Each row, then one of two labels for whether it has a hidden trait; a new part has new ones
In the rows, 100 means zero.
[110  77 101  78 112  85 104 115  99  89  72  98  99 130  97  99  86 107
 102 100  98  99  97 103  98  95 102] | z331
[102 102  98 114 114  96 123  98  91  80  63  99 102 108  93 105  97 114
  99 106 100  98  83 103 120 122 122] | z444
[113  54 108  96 105  97 104 120  96  97  75 151  86 101  82 102 101 104
 129 105  99  91  95 102 113 108 130] | z331
[104  90 111  82 152  93 112  98  86  79 102  99 102 107  98 114  71  95
  99 104 103  98  87 103 105  93 127] | z444
[ 79 102 102  98  69  82  87  98 102 108 112  98  92 134  63  97  98 122
 101  99  95  66  81 117  96 107 103] | z331
[138 125  99  97 135  88 134  94  91  64 106 128 106 108  98 107 117  95
 121 105  94  91  77 137 120  83  75] | z444
[ 95  76  97 111  32 101  80  99 111  93  77 104  99 106  70  99 131 115
  98 104 102  72  99 101 122  98  97] | z444
[ 80  93 104 113 114  69 127  99 124 119 104  94 104 110  86  93 109  96
 103  97  97  97  91 105  78  94  99] | z331
[ 19  82 102 128 113  93 109  98 125 102  97  96 104  94 133 103  99 100
 101  92  82 106 103 106 101  96  84] | z331
[ 21  51  99 110  91  89 124  98 103 101  92 106  99 111 101 109 102 160
  96 109  97 114  97  95 107  97 100] | z331
[131 102 141 124 102 125 117  97 120  94 107  84 108 113  94  96  85  98
 103  96  80  90 109 104  89  58 103] | z331
[141  75 106 126  74 102  93  97  98 126 111 164 105 100  85  95  98 122
 143 101  92 100  85 108 105  85 101] | z331
[103  61 102  87  97 100 131  91 114  97 111 120 103 113 114 107  91 119
 110 102  97  98  79 103 107  92  75] | z331
[ 62  99  99  76 106  94  93 117 132  84 106 100  93 100  81 100  86 102
  99  99 100  90  96  96  86 114  99] | z444
[ 80  75  99  89  77  92 108 107 138  91 110  94 104 107  96 109 100 163
  98 105 100  60  79 103 120  89  95] | z331
[102  99  95 112  46  96 121 107 118  94  77 153 102 150  75 105  99 114
 129 107  98  65  92 104 116  88  85] | z444
[ 83 102  95  95 105  78 114 113  97 120 101 109  97 113  75 102 100 126
 101 107  97  97  83  99 101  93 100] | z331
[106 100  99  93 100  68 119 101 109 103 105 100  98 109  98  94 113 125
 100 103  99  77  77 115 100 113  89] | z331
[136 102  97  49 163  79 165 119  80 118 103  76 110 113  86 107  95 141
  95 110  90  88  35 117 149  95 118] | z444
[ 24  98  72 113  11  90  79 101 118 114  98 102  99 129  62 104 102 109
  97 104  96 108 113  96 110 120  93] | z331
[133  71 110 105 102  94  99  96 107 107 104 136 104 130  76  99  99 100
 125 106  91  85  89 105 104  99 120] | z331
[152 102 104  93  58  94 118  97 127  72 102  95  78 149  97 102 100 105
 102  98  77  69  85 126 101  91  85] | z444
[ 50  96 109 101  91  91 100 128 112  94  99  92  95 121 103  95  76 103
  91 104 100 117  85  99  84 128  96] | z444
[ 21  58 101 105  98  98  99 120 125  87  83 101  99 116 135 108 100 100
 101  99 101 100 104  88  80 113  99] | z331
[113  98  71 101 113  76  86  99 129 109  89 145  79 125  59  96 130  94
 132  96  91  96 100 103  92  97  88] | z331
[ 69  59  99  99  85  93 122  97 110 109 106 147  96 128  96 108 106 155
 129 105  98  95  95 104 111  90  96] | z331
[106 105  57  95  89  97 106  90 134 115  98  73 102 122  97 102 101 137
  87 102 107  53  88 123  99  94  58] | z331
[120 101 100  78 103  91 120  97 111 125 117  93 108 133  82 100  90 158
 102 107  95  93  87  89 113  84 111] | z331
[108 111  79  90  19  94 118  99 119  94  99  99  75 132  65 104 101 126
 101 103  82  96  82 104  74  92  70] | z444
[ 34 104 105  94 191  63 171  96 102  96 108  92 103  96 109 103  97  80
 110  99  89  99  78 114  50 127 122] | z331
[ 79  96 102  98  89 102 105 113 138  85 105  97  99 104  98 101  83 117
 111  96  95  95  87 104  87  93  97] | z444
[ 94  74  99 102  79  96 134 101 119  81  98 157 102 109  98 107 111 133
 131 106 100  97  98 103 111  93  89] | z331
[105  31  98  89 116  95 123  97  92 114 113 200  91 106 125 104 101 151
 165 105  80 136 118 104 119  82  99] | z331
[167 102 101  94 125  84 112 108  98 111  71 117 104 121  94  90 120  99
 113 101  87  94  87 117 111  89 105] | z331
[  0  81 100  96  74 106 144 101 119  83  94 107  86 126 122 107  87 117
  94  98  97 117 107 103  86 104  89] | z331
[ 45  44  91 136  25 103 110  94  92 108  92 105  84 118 103 109 125 163
  98 105 104 109 125  96 109 103  81] | z331
[111 100 116  84  93  95  95  98  95  94  83  82  94 103  81  93 100 127
  93 109  98  76  87 104 111 100  99] | z444
[155  78  99 114 101  97 111 109  97 100  27  98 100 101  99 106 123 115
 100 102 101  38 105 101 109  96 111] | z331
[121 100  95  88  42  96 124  98  89  95 105 173  81 109  80 104 101 119
 137 107 100  64  79 103 125  89  94] | z331
[ 71 101  94  84 103 106 161  97 106 101  98  98 104 110 122 112 101 143
 100 105  88  92  72 108 134  73  92] | z331
[ 97  89  96 101  84  99 125  99  88  95  97 144  85 109 108 107 101 127
 121  98  89 100  88 124 126  93  82] | z444
[159 103 105 112  63  89 100 111 106 124 110 136  79  89  51  92 130  84
 131  98  91  90  90 125  74  88 108] | z444
[123  78 100  83 132 109 137 103  91  81 103  97 106 106  93 113 100 141
 102 100  87  78  70 106 111  67  94] | z331
[ 89  98 100  95 102  68 111 101 114  75  16 103  74 146  83 105 121 112
  98 106  93 102  93 118 113 126  94] | z444

[100  87  97 107  99  98 102  98  95 107  98  94  93  95  96  99  95  99
  96  94 102 111 103  99 106 103  79 105 101  92  93  96  90 116 106 100
  89 122 102 113  90  94  93  99  79 103 101 104 102  91  98  91 108  94
  89 110  99 109 109 109  97 104  94 102  99  94  90 103  96 104  97  96
  93  95 102 100  94 100  97 111  94 103  95 102 106  96  96  90  84 103
  98 102  96  94 117 111  99  81 100  92  98 111  97 102  91 102 108  68
 105 107 102 100  96  98  99 104  90  98 100  84  91  97 102 102  95  96
 124 114  95 102  97  92  98 109 112  93 101  99] | (39)
[ 82 105 110  79  88  83  80  96 111 103 110  90 111  96 146  98  97  85
 130  99 102  85  99 106  95  82 146  86  97 115 105 109  81 118 113  95
 109 109  78 103  74 102  94  94 133  94 100 110  97  94 107  84 101 106
 110  80 103 103  98  96 103  97 102  87 124  97 113  76 106  92 107 120
 129  98  95  97 102 101  98 119 107 102 101 100 143 107  96 123 109 104
 108  90  97  74  97 119 102 118  93 126  83  98 105  97 140  90 109   0
 104 106 115  99 108 119  84  89 103 125 101 103  99 112 109  81 116 102
  75 101 109  94 101  93 109  94  94  95 105  75] | (39)
[ 68 115 119 108 102  90  94 107 110 105  73  78  92  80 139 101 104  99
 126  35 114  80  87 110  96  96 114  98  94 100 102 112  70 116  78  85
 100 102  75  85  56 130  80  97  84 105  97 108  91  97 103  91  79 109
  68  91 111  92  92  92 103  76  97  92 119  83 107  88 102  95  90 112
 120  99  97 100  98 106 111 104 112  90 115  96 132 105  88 103  89 106
  93  94  95  83 109  72 104  84 102 113  96 117 111  94 104 100 100   0
 127 107 121 109 106 112  86  87 108 114 103  96  90 108 104  79  99 111
 118 108 105 107  92  89 101 108  74  83 101  87] | (39)
[ 76 115 110 104  91  84  91 106 111  84  82  82 104  82 135 107 103 103
 115  36 105  80  77 111  89  90 105  96  91 105  97  97  85 105  79 101
  99  75  75  93  78 128  87  86  86 106 103 101  86  90  97 105  88 102
  89  89 108  96  84  85 102  81  98 111 118  87 100  89 111  57  89 111
 122 102  96 103  99 111 109 120 104  82 104  96 121 111  91 133  86 103
  99  87  98  96  96  78 108  97 120 109  91 114 110 106 140  98 110  43
 115 109 107 101 102 107  92  90 103 110 100 107  99 101 107  81 101 122
 117 104 104  98  93 100  94 104  56  94  99 112] | (39)
[120  81  88  94 109 121 106  91  95 116 118 120  99 115  70  98  95  96
  80 154  95 120 121  95 110 108 102 104 106  97 105 116 128  91 112 101
 105 117 120 104 129  60 116 115 109  93  94  94 106 115 100  97 112  94
 119 110  94  97 119 109 101 108 103  91  85 114  99 113  95 123 109  89
  81 107 102  96 102  85  92  74 100 118  95 106  78  89 105  81 123  97
 105 112 106 114 104 109  93  96  93  91 102  80  87  98  61 106  89 178
  81  92  91 100  99  90 110 112  92  88 103 100 106 101  89 120 104  94
  77  89  97  98 108 107 106 100 130 109 101  96] | (39)
[115  71 102  94 121 117 112  92  79 132 120 116  83 107  86  87  93  94
  96 175 110 133 133  92 126 109  86 103 112  85 105 115  86 119 125  94
  92 155 116 128  94  47 104 112 123 105  97 105 116 114 111  79 121 101
  99 107  93 109 146 123  99 128  91  83  87 109 101 110  88 143 113 104
  77  90 104  95  89  83  93  91  98 127  92 109  90  83 105  39 107 103
  98 113 101  99 123 115  88  74  99  89 102  86  88  89  37 104  99 122
  87  93  97 102  95  95 104 112  86 100 108  72  97 106  88 119  97  78
  98 116  96 103 107  82 115 106 148  89 103  84] | (39)
[130  83  86  92 104 119 106  95  91 112 126 121 103 112  67  98  99  98
  85 158  92 120 123  93 107 112  90  93 107 100 106 101 123  88 127 112
 101 106 134 109 134  84 125 106 125  96 100  99 111 111 100 102 120  86
 125 107  92 105 115 110  94 127 103  99  85 120  94 110  94 127 110  86
  81 102 102 101 100  96  90  77  98 112  91 106  68  92 111  99 110  93
 105 110 105 115  94 120  95 110  98  91 109  81  90 106  83 102  97 200
  79  93  87  94  97  92 112 111  93  90 101 107 109  94  94 122 101  89
  75  95  98  98 107 110  99 100 128 112 100 105] | (39)
[ 98  95  94 104 101  99 102 101 102 104  95 102  96  95 114 100 101 102
 112 108 102 103  97  97 105  99 100 102  99  96 103 100 102 106  82  98
  99 106 103 104  95 108  95 102  99 102  97 102  99  99 101 102 104 100
 104  98 101  97  97  98 101  91  98 103 102  91 104  94 100  99  98 101
 107 100 102 101 102  98 101  92 103  99 103 101 107  98  98  90  94 102
  97  98 100  98  96  99 100  99 103  98 103 104 101 100  96 100 101  94
 111 102  99 103  96 103  98  98 101 100  99  96  93 100 102  97  98  98
 107 107  99 101  99  96 102 101  92  98 100 104] | (39)
[ 83 117 117 102  98  85  90 103 112  90  92  79  95  85 148 100 104  98
 134  32 109  76  85 117  93  80 119  96  90 106 109 105  74 109  73  91
 102  89  74  87  70 138  85  92  89 101  98 103  93  93  98 100  82 112
  76  91 112  89  86  81 102  56 102  95 118  82 109  85 114  75  87 111
 122 101  96 102  95 107 109 113 107  86 109  92 126 107  92 112  91 104
  97  88  94  86  98  76 106 102 106 115  93 116 114  96 128  94 109  18
 121 100 113 106 105 113  88  85 108 108 101 104  93 105 107  65 103 113
 104  98 109 101  95  92 102  98  67  91 102  86] | (39)
[128  81  86  93 107 114 104 101  91 105 121 116  97 118  57  96  95  97
  88 149  98 119 121  93 113 112  87 105 109  93 101 103 120  92 117 101
  99 113 115 111 123  74 114 110 119  99 101  95 111 114 108  96 113  99
 112 112  90 107 126 110 100 134 100 102  78 107  95 114  91 124 111  96
  77 101 103  99 105  90  89  87  94 119  90 105  83  88 104  80 112  99
 100 112 105 108 104 130  92  89  93  89 105  88  88 102  69 101  93 146
  83  92  91  97  96  94 116 109  94  95 102  88 103  97  92 118  95  83
  87 103  96 100 108 105 104  98 130 101 100  97] | (39)
